lisrar: [  8  -5  41 -46   7  -4  15 -34  -1 -19   8  -1 -30 -23  36  22  19  11
   9  43   2  35  -6   5  31 -31]
nilevguf: [ 10  13  30 -16  21 -20  20 -55   3  23  17   8  -2   4   9   1  28   4
   0  52 -30  25  -5  49   6 -10]
zabudeba: [ -6 -24 -22   4  16   4  37 -45  -4  32  42   4  13  17 -12   2  -3  -8
 -11  12   4 -10 -11   9  14   5]
nilevguf: [ 10  16   7   4   6  -1 -42  34  16  -3   7  -3  13   3 -22  23 -34  20
  -9  -7   4 -17  -1 -44 -30  14]
muvsorop: [ -3 -17  -7  -6   6   2  -2  -9  17 -29   4  -6  -9   7  -6  27 -20 -17
 -21  16  10 -29  -3 -46  17 -11]
zabudeba: [-53 -51 -34   6 -13   8  84   6 -15  26  -4 -37 -16 -21  22 -13  23 -25
  14 -37  13  -4 -11  47  36   2]
gomsopov: [-36  20 -10  -5  14  20  -8  18  32 -32 -27 -23 -15  24 -31  43 -22 -51
 -29  14 -20 -37   8   1  24  23]
nilevguf: [-20  37  33 -50 -10 -16 -20  33  54  -4  -2 -29   2 -25  12  65  -5  20
 -25  36  -1   5   6  29   1  37]
zabudeba: [  3  -9 -41  34 -10  -1  12 -29 -10 -17 -16  26  15  26 -10 -36  19 -39
  -9   7 -11 -26  23  16  11  -8]
dusfumom: [ -1  -1   0 -16 -33 -19   6 -16  28  -2 -21   2  -1   7  34 -18  30 -14
 -34  -6  11  19 -11  34  19  21]
zabudeba: [ -7  42  -7 -20 -22  29  10 -39  -2   5 -41 -13 -31  -4   7 -20   8 -28
  -3 -12  11  -2 -29  41  26   9]
muvsorop: [  4  14   6  -7  30   7  11 -37  -8  14  32   2   5  -3 -23  25 -11   8
  12  48 -15 -14   4   6   0 -14]
gomsopov: [ 13 -10 -21  -4 -28   7   1 -14  -3  17  10   9   9  -1  15 -25  -2  11
 -11 -34  40   8 -19 -11   3  13]
muvsorop: [-20  31  -6 -10 -30  13   3  51 -18  -9 -34 -24  -4 -65  11   7   6  24
  49  -7  12 -12  26  34 -11  -7]
gomsopov: [  0  32 -26   0 -28  16  -2 -19  -7   0 -24  22  12   9   3 -33  25 -21
  -3  -2   2   8  17  59  13  20]
zabudeba: [ -1 -15 -10  38   7 -26  12  16 -15  18   8  16  32   5  -6 -25  26   6
  16   6 -31   3  32  36 -25  -3]
lisrar: [ 27  -3  16   8   8  -8 -25   6 -17 -23   3  22   3  -5   2  -5   0  19
  19  14  -6   9  17 -33 -16 -30]
lisrar: [  2 -46  25 -13   7   1 -14  40  -4 -25  15  10 -14  14  25   5   0   9
  -4 -33  12  55  -1 -46  14  -1]
lisrar: [ 34 -15  44   0  35 -15 -20 -42   9  -4   9   7 -29  37   0  -4 -12  -4
 -24   5 -14  19 -46 -64  -3 -25]
dusfumom: [  3  11 -11 -20   0  21 -13 -26   8 -11  19  37  17  41  -4   3  10 -23
 -29  19   0  29  20  29  32  31]
lisrar: [ 14  -3   9  11 -15 -27  30 -30 -18  15 -23 -16 -16 -47  26 -32  23  20
  31   6   2 -16 -19   9 -17 -47]
nilevguf: [ 13 -35  16  56  48 -33 -18  25  -8 -12  12  24  18  47 -29 -11   3 -10
   1   9 -58   3  26 -33 -32 -20]
muvsorop: [  8 -12  14   1   4 -21   5  -5   4  22  17   5   9   5  11  -9  12  15
  -5  -1  -6  22  -7  11 -10   5]
zabudeba: [  4 -11   1  14  20 -15  28 -43   5  71  37  -8  11  23 -12 -17  -2   7
 -17 -13  -8   5 -43  18 -16  18]
muvsorop: [-22  22  28  -9  37 -19 -14  31  37 -10  10 -21   9   1 -29  69 -17   0
 -11  59 -44 -23  25   9 -13  12]
muvsorop: [-19 -29 -15 -15 -31 -22  43  14   0  -3   8 -16  11 -58  38  13  25  24
  19  20  23 -10  25  28  11 -16]
muvsorop: [ 13  63  27  -9  33  46 -13 -28 -43  28  -5  -1 -27  -4 -32  -8 -15   9
  47   3 -22  18 -20  23 -12 -12]
lisrar: [-21   5 -25 -21 -17  18  15   1  -7 -45  -6  23  12  -9  12  15  30 -24
   9  46  -3   5  62  54  43   0]
lisrar: [-21 -34   5   1  17  11  20  32 -18  -9   9 -11 -14  -5   3  12  -2  -2
  21 -16  -4  15   8 -13  13 -12]
muvsorop: [ -2  23   7   8 -22  -1 -24  54  -5   5 -34  -6   1 -15   8 -23   8  16
  17 -41  -1  18   5  21 -26  17]
nilevguf: [-25  14 -11 -32  17  27  26  13 -20   2  48 -14  17 -59 -19  70 -22  35
  48  62   9 -27  45  19   8 -14]
dusfumom: [  3  58   0 -14  -9  28 -30 -17  11 -18 -40   0 -17  14 -16   0  -9 -29
 -14   5  -4 -12  -8  15  11  15]
nilevguf: [-27 -28   0 -16   6  22  18  33 -21 -29   8  17  -4   9  18   7  27 -17
  18   0 -10  53  43  37  41   6]
dusfumom: [  2 -21  28   0   7   6  10   8 -28  11 -13   4 -31  12  28 -42  26  -2
  19 -49  -7  68 -23  13  10  -7]
dusfumom: [ 10  39  28 -19   7  10  -4 -33  -4  12 -17  -9 -26  -7   2  -5   2   1
   9  11  -9  12 -27  20   1  -8]
lisrar: [-10  20  -3 -24  -6  20 -12  11  12 -11   2  -7  -1  -7  -6  30 -18   0
  -7   7  15  -7   5  -3  12  17]
zabudeba: [ -1 -26  32 -12  -9 -35 -10  37  35  26  12 -12   4  11  31   0   8  24
 -33 -40   8  47 -28  -4 -14  36]
gomsopov: [ 35  10  20   4   8 -17  -8 -17 -34  -9  14  31  15 -32   9 -11  22  40
  47  51 -16  12  36   7 -24 -48]
dusfumom: [  8   3  12 -25   1   5  -2 -27   7  -9   9   9  -8   6  11   9   4  -3
 -12  18   7  17  -6   0  20  -1]
nilevguf: [  9  17  35  -5   8 -20 -37  15  31 -11 -17  10  -1  37   3   1  11 -11
 -33   3 -29  33  -2   9  -7  25]
gomsopov: [-29   6 -22   9   3  20  39  -8  -5  33 -11 -52 -24 -26 -22  10 -30 -10
  14 -25  13 -55 -39  -5  -1  -4]
gomsopov: [-15  47 -35  18 -39 -14 -18  16  42   8 -45 -11  28   9 -16 -11   4 -26
 -38  -8  -6 -48   8  50 -18  50]
nilevguf: [-35   9  -4 -53 -45  -9  32  14  41   7  -9 -52 -10 -67  38  47   0  20
 -12  11  45 -23 -13  31  21  20]
dusfumom: [ 11   4  -4  27  18   0 -14  12 -23 -25  -5   7   4 -13 -26   6 -15   6
  32  23 -18 -36  27 -36 -23 -39]
zabudeba: [  2  47  20 -38  -5  20  -3 -20  -9   4  -8   0 -13 -25  10  10  11  13
  21  27   0  23   3  47  12   1]
dusfumom: [  4   9 -11  -5 -36 -10  -3  14   1 -13 -21  -8   4 -43  20  -4   6  20
  13   1  24 -21  10  -1  -9 -12]
zabudeba: [ -9   7  23 -30  29  18  19 -18   2  53  43 -38 -19 -17 -14  40 -38  29
   6  -5  16   1 -51 -17  -3   8]
gomsopov: [ 17 -15 -16 -27 -32  32  18 -53 -29  15  14  43  -5  26  43 -60  38 -10
  -8 -40  40  78 -17  40  48  18]
nilevguf: [ -3 -18  17 -12 -17 -30  22 -13  30  39   0 -28 -12  -5  32 -11  10  11
 -29 -29  17  15 -51   8  -2  17]
lisrar: [-11  27   4 -67 -32  19 -26  24  31 -18  20  19  21  -5  26  41   9  15
 -27  19  31  49  32  44  33  57]
lisrar: [ 21  18  21  -7   3 -13 -19  -3   0  17  15  10  13  -9   2   1   1  32
   6  14  -3  16   0   4 -24   1]
gomsopov: [-16  25   2 -11 -15  11  18  12 -23  23 -13  10   7 -11  19 -28  44   3
  29  -7 -16  52  24 100   9  22]
zabudeba: [  2  -7  -1  12   1 -16   7   6 -11   3   6  16  19  -3   5 -12  24   7
  14  15 -18  12  28  31  -8  -5]
muvsorop: [  7 -18 -18  14  -1  16  10 -16 -22  -4  -2   1 -12   0  -3 -20 -10  -8
  11 -22  17 -15 -14 -34   6 -21]
gomsopov: [  7  24   6  14 -13 -50 -13  -5  44  11 -20 -11  21  -4  -2   3   9   4
 -30  28 -21 -37  -2  20 -33  11]
zabudeba: [ 39 -15  14  17  18 -26 -23 -26   0 -10  23  29  15  19  -7  -6  -5  14
  -9  27 -10  -3   3 -48 -21 -26]
dusfumom: [-17   3  -9   0 -33  13  -2  50  -4   3 -36 -29 -17 -29  15 -15  -7   7
  13 -64  30  -1 -19  -6  -7  13]
nilevguf: [-13 -43  -8  25  42  14  58 -24 -52  44  42   7  -1  15 -12 -26  15  -4
  38 -11 -23  28  -2  28   9 -19]
muvsorop: [ 14  -6  34  -7  23   5  -9 -27   2  10   0   3 -31  40   5 -16  -1 -15
 -19 -23 -10  42 -44 -18  11   3]
dusfumom: [ 27 -54  19  -3  -8 -42  13 -21  -6 -40  10  24  -2 -19  48 -10  35  17
   6  37   4  19  20 -31  11 -55]
nilevguf: [ -5   1   5 -48 -12   7   5   6   0 -30  27   7   9 -44  23  48   6  29
  18  54  22  10  41  10  25 -11]
muvsorop: [-12  37 -39  -3 -16  17  -7   1   4 -18  -1  15  34  -9 -24  21  -2 -11
   2  44  -1 -39  51  40   6  17]
gomsopov: [ 16  41  -6 -23 -42 -24 -32  -8  38 -13  -9  26  38  -5  18   4  24  11
 -32  41   8   2  32  47  -4  32]
lisrar: [-25   1  32 -42  45  43  -5  24   5 -12  24 -42 -44  -9 -24  79 -59   4
   8   2   9  -3 -28 -62  21  -2]
gomsopov: [-13 -21 -26  -4 -10  40 -10  37 -10  -9   8   3  -3  18  -5  -1 -24 -10
  -6 -59  35  14  -4 -34  18  26]
dusfumom: [ 10  24  17  -7   9 -29  10 -61  28  21   2   2   4  15  -1   2  19 -11
 -29  51 -28  -7 -14  42   0   4]
[-25 -53 -45  23  15  -8  45   2  -7  19  59  20  49  21 -16  10  11  -9
  -5  19  -9  -8  44  29  12  16] : zabudeba
[-64 -51 -36  15  21  30  68  33 -33 -24  -3 -17 -14  -2  -8  14  17 -49
  34  -1 -22  -8  44  39  49 -14] : lisrar
[-16   3  15  -5  -7  21 -11  21  12 -10 -51 -25 -48  28  11 -20  -4 -38
 -22 -69   5  26 -47 -12  20  22] : dusfumom
[-32 -56  20 -16  26  21  16  35  13   0  13 -36 -45  29   6  27 -29 -21
 -24 -64  16  32 -50 -58  32  18] : lisrar
[ 13  20  -2 -32   7  27  16 -50 -32   7  39  18   5 -31   0  17   1  26
  35  52  15   7  17  21  17 -24] : nilevguf
[ 16 -24 -42  42 -20   9  21 -13 -49  28   4  20  16  -5   1 -69  10   8
  31 -50  22  -4  -4  -3 -16 -17] : muvsorop
[  6  31  43  -1   2   3 -35  52  -9  12 -34 -21 -26 -16   5 -12  -7  27
  26 -47  -9  33 -24  -6 -35   4] : muvsorop
[ -5  -5 -19 -56 -27  14   5 -34  33 -65   7  -8 -13 -33  20  66 -21 -11
 -28  61  52 -47  11 -47  55 -19] : muvsorop
[-13 -11   6   2   3  13  -5  47 -18  -1   0  15   4  17   8 -16  18  -2
  14 -35 -11  55  21  29   6  22] : gomsopov
[ -8  32 -27   2 -17  23  -8 -19   5 -20 -35  21   2  35  -9 -22  18 -51
 -21   2 -11  -1  17  49  28  26] : gomsopov
[ 19  -1  12  -6   0  -2 -31  13  -1 -21   8  25  10   9   5   2   0  12
  -3   5   3  22  17 -22  -4  -1] : lisrar
[ 20  11   8  31  -1   2 -67  46  14 -15 -34   8  -4  46 -21 -25 -29 -12
 -28 -66  -2   2 -23 -65 -33  23] : muvsorop
[  9  65  72 -61  27  29 -42  -2  12 -17 -16 -31 -56 -24  -4  58 -35  20
  13  27  -4  20 -36 -28   4 -11] : muvsorop
[ 30  27 -32   9 -31  -9  -1 -68   6   7 -11   9  13 -14  -3 -25  -3   0
 -14  23  25 -57 -15  -7 -10 -16] : gomsopov
[-20 -14 -21   4   0  16  11  10   8   3   2 -19  -6   8 -13  11 -22 -18
 -13 -25  15 -23 -15 -21  11  13] : zabudeba
[ -8   6  -4  21  34  -3  19 -27  -5  27  19   8  15  31 -31  -2   7 -20
  -2  28 -42  -5   9  42  -3   8] : lisrar
[ -6   5 -34   3 -34  44   2  33 -48  18  -4  29  16   0  14 -56  23   6
  33 -67  27  55  22  53   9  31] : gomsopov
[  4   5  11  15  26 -11   3 -14   1   9   4  -9  -3   3 -21  10 -10  -1
   5  22 -25 -23  -7 -11 -16 -17] : dusfumom
[-35  46 -12   3  12  27  30 -15  -2  44 -21 -37 -15  -1 -31   2  -7 -27
   9  -8 -22 -26 -23  67   3  25] : nilevguf
[ -3  16  23  10   7 -48  12  -9  29  24 -14 -27   4 -17   0  10  12   9
  -8  34 -33 -27 -11  30 -29  -5] : gomsopov
[ 18  11  -4  15 -16  -6 -30  24 -16 -13  -9  44  30  13   8 -35  30   7
  10  -3 -14  36  44  33 -14  10] : gomsopov
[ -6 -42 -10  -1   2  -5  14  25  -7   2  39  -3  15 -21   5  22 -14  28
  11  -3  23  -5  12 -36  -3  -9] : dusfumom
[  2  47 -26  31  -5  16 -32  11  -4  -9 -34  14  18  20 -39 -18  -7 -25
   1  -2 -22 -32  24  20 -20  16] : zabudeba
[ 62  75  22 -16  18  11 -64 -89  19  17  18  39  10  47 -36  -3 -28   4
 -39  43  -6  -3 -34 -22 -19  13] : zabudeba
[ -1   9 -11   9  -6   1   6   6 -16  -5  -9  -2   5 -26  -4  -2   2   8
  26  12  -2 -22  18   8 -10 -18] : lisrar

pabaltur: [ 15   9  -2   0  22 -12 -15 -12 -12  -2 -15  32  11 -17   5  26  35   6
   5   6   3 -14   4 -29 -20   4]
pepzamep: [ 39  21   3 -12 -23  -4 -37  -6   6  40  29  14  19 -44  -2  26   2  25
 -36  11   4  -3  20 -45 -13  34]
valelzad: [-55 -34  12  31   6  11 -72  -8  13 -28 -24 -50 -31 -19   9   5   8  12
 -21  12  17  12   0 -25  45   4]
pabaltur: [-13   0 -36   2 -33  -5 -39  18 -13  -3 -28 -14 -11 -27  17  -9  19  18
  10  -9  -1   0  25 -18  -2  -4]
valelzad: [-32 -29 -30  26 -10  11 -32  24   8  -3 -27 -30 -25  19 -12 -20 -13 -13
   4  -4  -4  13  18 -15  -1 -24]
valelzad: [  4   6 -32  35   7 -10 -15  51 -21 -42  -7   3  16 -25   4  46 -16 -36
   2 -13 -17 -20  41 -15 -62 -15]
zodrikop: [ 44  24 -14  -2  -4 -15 -43  -9  -4  36  16  27  13 -43   4  23  -1  17
 -36  10   7  -3   9 -52 -27  30]
pepzamep: [-17 -34  37  33  44  29  42  35  26 -32  11   4  27  60 -58  55  -9 -65
  17   7 -31 -17  41   0 -44 -43]
lopuspifo: [  5  -4 -29  51  76 -27 -29  -7 -17 -31 -21  19 -19   2   9  13 -38 -41
 -24   3  15   3 -40 -24 -36  -3]
valelzad: [ 57  31 -16 -42 -45  -3  19   6  -1  64  21  41  30 -10 -12  -3  19  23
   7  -3 -14  -7  31 -21 -32  11]
lopuspifo: [ 18  17 -34  -1  11 -26 -30 -16 -24   7 -26  26  -9 -28  26  -7  18  16
  -2  -2  14  -2 -17 -26 -12  11]
valelzad: [ 23  17  17 -27   7  -8  19 -32  -3  21   9  28   9  -2   6  -6  21  21
   2   6   8  -3 -23   4  12  16]
lopuspifo: [-37  -2  31  14  28  -1  63  10 -12 -80  15 -32  -4  15  23   2 -40 -35
  14 -15   0  -5 -37  90  25 -10]
pepzamep: [ -9  -8 -10  21  13  -3 -30   3  -1  -9 -10  -7 -10  -7   2   6  -9  -7
 -12   3   5   3  -1 -19  -5  -1]
pabaltur: [-21 -14  20   4  17   6   0 -18   9  -9  -4 -12 -12  15  -1  -9   1   1
  -2   7   9   7 -21  10  28  -1]
zodrikop: [-13 -17  21   4  14  13  18  -9  19   4  11 -12  -8  34 -18 -13 -20 -12
  -5   6   1  11 -17  16  18  -6]
pepzamep: [ 38   6 -34  -5   2 -15 -56 -39   9  77  -4  24 -24  -6  -4 -39 -14  28
 -42  16  24  27 -32 -61   3  27]
pepzamep: [-16   6   9 -14 -26   5  33  20 -11 -31  -1 -13  12  -7  14   6  19   3
  31 -14 -12 -14  20  40   7 -10]
lopuspifo: [ -2  19 -39  13  23 -28  38  20 -43 -57 -22  11  -5  -4  37  -9 -19 -29
  28 -26  -2 -11 -25  49 -28 -16]
pabaltur: [ 13  12 -26   6  14 -15  16  15 -23 -18 -16  26   9  -1   8  10   8 -17
  21 -11  -8 -14   6   2 -38 -14]
valelzad: [ 33  24  21 -43  28 -24 -22 -85 -11  43 -19  59   1 -27  26  -8  81  64
  -1  22  33  -4 -50 -37  36  39]
pabaltur: [ 13  16   4   5  -7  -9 -45   0  -7  -5  11   1  12 -56  17  39   9  17
 -28   6   7 -10  17 -33  -8  27]
lopuspifo: [ -5   5  43 -38 -41  17  16 -10  13  12  20 -12  18 -13   0   6  37  36
  10   4  -4  -7  19  16  38  14]
pepzamep: [ -8   6  -8 -17 -36   4  14  19  -9  -7  -8  -8   7  -9   9  -5  22  12
  27 -12 -11  -8  25  17   2  -8]
lopuspifo: [ 10  -4 -14 -21 -36   4 -60 -30  17  70 -10  -2 -19 -15  -3 -35  24  51
 -22  15  17  21   0 -53  31  22]
zodrikop: [ 24  -1 -10  28  15  -1 -29   7  15  23  29  -2  -2  -2 -20  12 -61 -23
 -51  10   3  13  -4 -32 -27  14]
lopuspifo: [-22   1   7  16  45 -23 -26 -46 -15 -36 -12 -16 -36 -21  45 -22 -21  10
 -27   5  38  15 -79  22  50  26]
zodrikop: [ 43  25 -16   1 -15 -10 -21  20  -8  18  23  22  26 -40  -1  37 -10   0
 -24   0  -8 -12  32 -36 -47  18]
valelzad: [ 16  15   1  -4  39 -20  12 -25 -19 -13 -12  36   5  -6  16  10  21   0
   8   2   9 -11 -29   0 -10   6]
zodrikop: [ 52  58 -19 -45 -39 -32 -10 -15 -38  20   7  40  25 -79  50  11  44  54
   1  -9   9 -20   4 -10 -10  41]
lopuspifo: [-13   6  25  -8  -1   3  43   8  -7 -38  12 -11  12   0  11  11   0  -8
  18  -9  -7 -11  -2  48  11  -4]
pabaltur: [-31 -26 -20  -2  32  -3   5 -23  -9  -6 -73  22 -26  48  -2 -37  65   4
  57  -1   4   1 -18  -6  12 -38]
zodrikop: [-14   7 -31   3 -12 -14 -11  17 -28 -32 -31  -4  -6 -25  30  -3  21   6
  24 -16  -1  -9   9   9  -6  -9]
valelzad: [-10   5   7  33  20  -7 -20  27 -15 -60   7 -12  14 -40  16  58 -13 -24
 -14  -3  -4 -19  20  -2 -26   4]
pabaltur: [-20 -15  -6  -3 -12  10  15   4   8   5  -9 -18 -16  30  -7 -35  -8  -3
  14  -5  -3  12  -6  21  19 -16]
pepzamep: [ 14   9  -2 -41 -22   3  54 -16   2  36   0  17   0  35  -5 -49  16  17
  31  -7  -4   7 -17  33  18  -7]
pabaltur: [-41 -26 -25  -1 -12   6 -19  -5  -1  -1 -53 -18 -32  23   5 -44  37  16
  34  -5   4  11  -1  -2  29 -25]
zodrikop: [-29 -16 -23  20  23 -12 -37 -25  -6 -11 -33 -20 -45   4  22 -43 -14   6
 -11   1  25  22 -49   0  35   2]
zodrikop: [ 31  11  59 -33  -8  19  70 -17  31  38  69   8  28  32 -31   0 -32  -3
 -17   9  -8   4 -13  38  16  17]
pepzamep: [  9  21   1 -45 -41  -2  44  -8 -10  16   4   5   6  -1  18 -34  23  30
  30 -13  -3  -2  -7  42  24   5]
[-42  -7 -16  20 -38  -1 -67  20  -8 -35 -11 -62 -25 -56  37  -1 -13  21
 -21  -7  12   8  13  -2  34  14] : pabaltur
[ 20  27 -15 -22 -16 -20 -17 -17 -23   9  -9  19   4 -43  33  -3  31  35
   2  -3  11  -7  -7 -10   5  22] : zodrikop
[-40 -27   3  24  20   7 -14  -3   7 -28 -18 -31 -26  19   1 -15 -14 -13
  -1   2   8  12 -19  11  26 -13] : valelzad
[-22   5  -6  37  42 -17  30  24 -28 -85   1 -18  -5  -5  30  16 -50 -48
   2 -18   1  -9 -29  57 -15 -11] : pabaltur
[  9  13  18   6  -3  -4 -22   5  -3 -15  23  -5  17 -44  11  42  -5   5
 -26   5   2 -11  14 -12  -6  23] : pepzamep
[-31 -27 -42  21  -4   5 -21  23  -3  -8 -47 -14 -25  26  -8 -26   9 -13
  27  -9  -7   7  18 -13 -10 -36] : pepzamep
[  8  -2 -18 -10  -2   1  22   3  -2  18 -16  20   1  28 -12 -19  16  -4
  26  -5  -9  -1   5   0 -15 -19] : pabaltur
[ -7  -8 -22  17 -23  10   0  45   3  -7   4 -20   3   7 -14   5 -29 -25
   2 -11 -18   0  36   2 -28 -19] : valelzad
[  5  -8 -16   2 -24  15  24  39   9  14   5  -1  11  29 -30  -1 -13 -23
  17  -9 -25  -2  40   1 -34 -26] : lopuspifo
[ 16  20 -23  -4  -7 -20 -24  -8 -19   5  -4   8  -5 -36  28  -7  -1  18
 -13  -4  12   1 -14 -10  -2  20] : zodrikop
[-33 -14  -2  43  58 -15 -29  -4 -18 -67 -32  -8 -16 -12  23  26   2 -23
  -2   1  13  -8 -23  -3  -2  -8] : valelzad
[-20  -7  29  -8 -20  21  54  25  11 -24  23 -26  13  24 -12   3 -15 -17
  19  -9 -18  -5  17  53  11 -16] : lopuspifo
[-17 -12  12   7  11  10  55   8  10 -18  19 -23 -11  47 -11 -28 -52 -32
   5  -9  -5  13 -28  60  15 -16] : pabaltur
[-13 -15  10 -19 -12  10 -14 -35  19  39 -11 -10 -23  20  -6 -43  19  32
  -1  11  14  20 -22  -7  49   6] : valelzad
[ 34  10 -11 -14  32 -12  24 -14 -11  21 -24  66  19  22 -15  11  49  -4
  32   3  -8 -17   4 -28 -43 -15] : pabaltur
[-27   0 -52  16 -31 -10 -29  38 -27 -35 -35 -29 -18 -28  31 -14  -1   0
  18 -22  -3  -1  21   7  -8 -15] : pabaltur
[-13  -2  -6  32  26  -8  -8  23 -14 -51  -6  -7   3 -14  10  33 -15 -29
  -2  -6  -4 -12   7   4 -25  -9] : valelzad
[-11  -3 -12  31  55 -24 -31 -30 -14 -28 -16  -4 -32  -9  28 -13 -30 -10
 -28   5  29  13 -63   0  16  14] : lopuspifo
[-22   1 -11  -3  -8  -7  13  -7 -11 -19  -7 -26 -25   2  28 -42 -22   6
   5 -12  12  13 -37  46  36   2] : lopuspifo
[-16 -36 -10  32  -1  28  14  40  32  12  14 -29 -11  63 -52 -15 -64 -51
  -8  -1 -21  19  22   2 -23 -35] : lopuspifo
[ 12  -7   2  24  45  -9 -35 -28  10  15   6  10 -15   3  -8   2 -31 -10
 -43  17  19  14 -37 -34  -2  17] : pepzamep
[-50 -39 -20  27  20   7 -57   8  -4 -28 -78  -2 -17   9  -6  15  76   1
  40   5  -3 -10  36 -53  -7 -38] : zodrikop
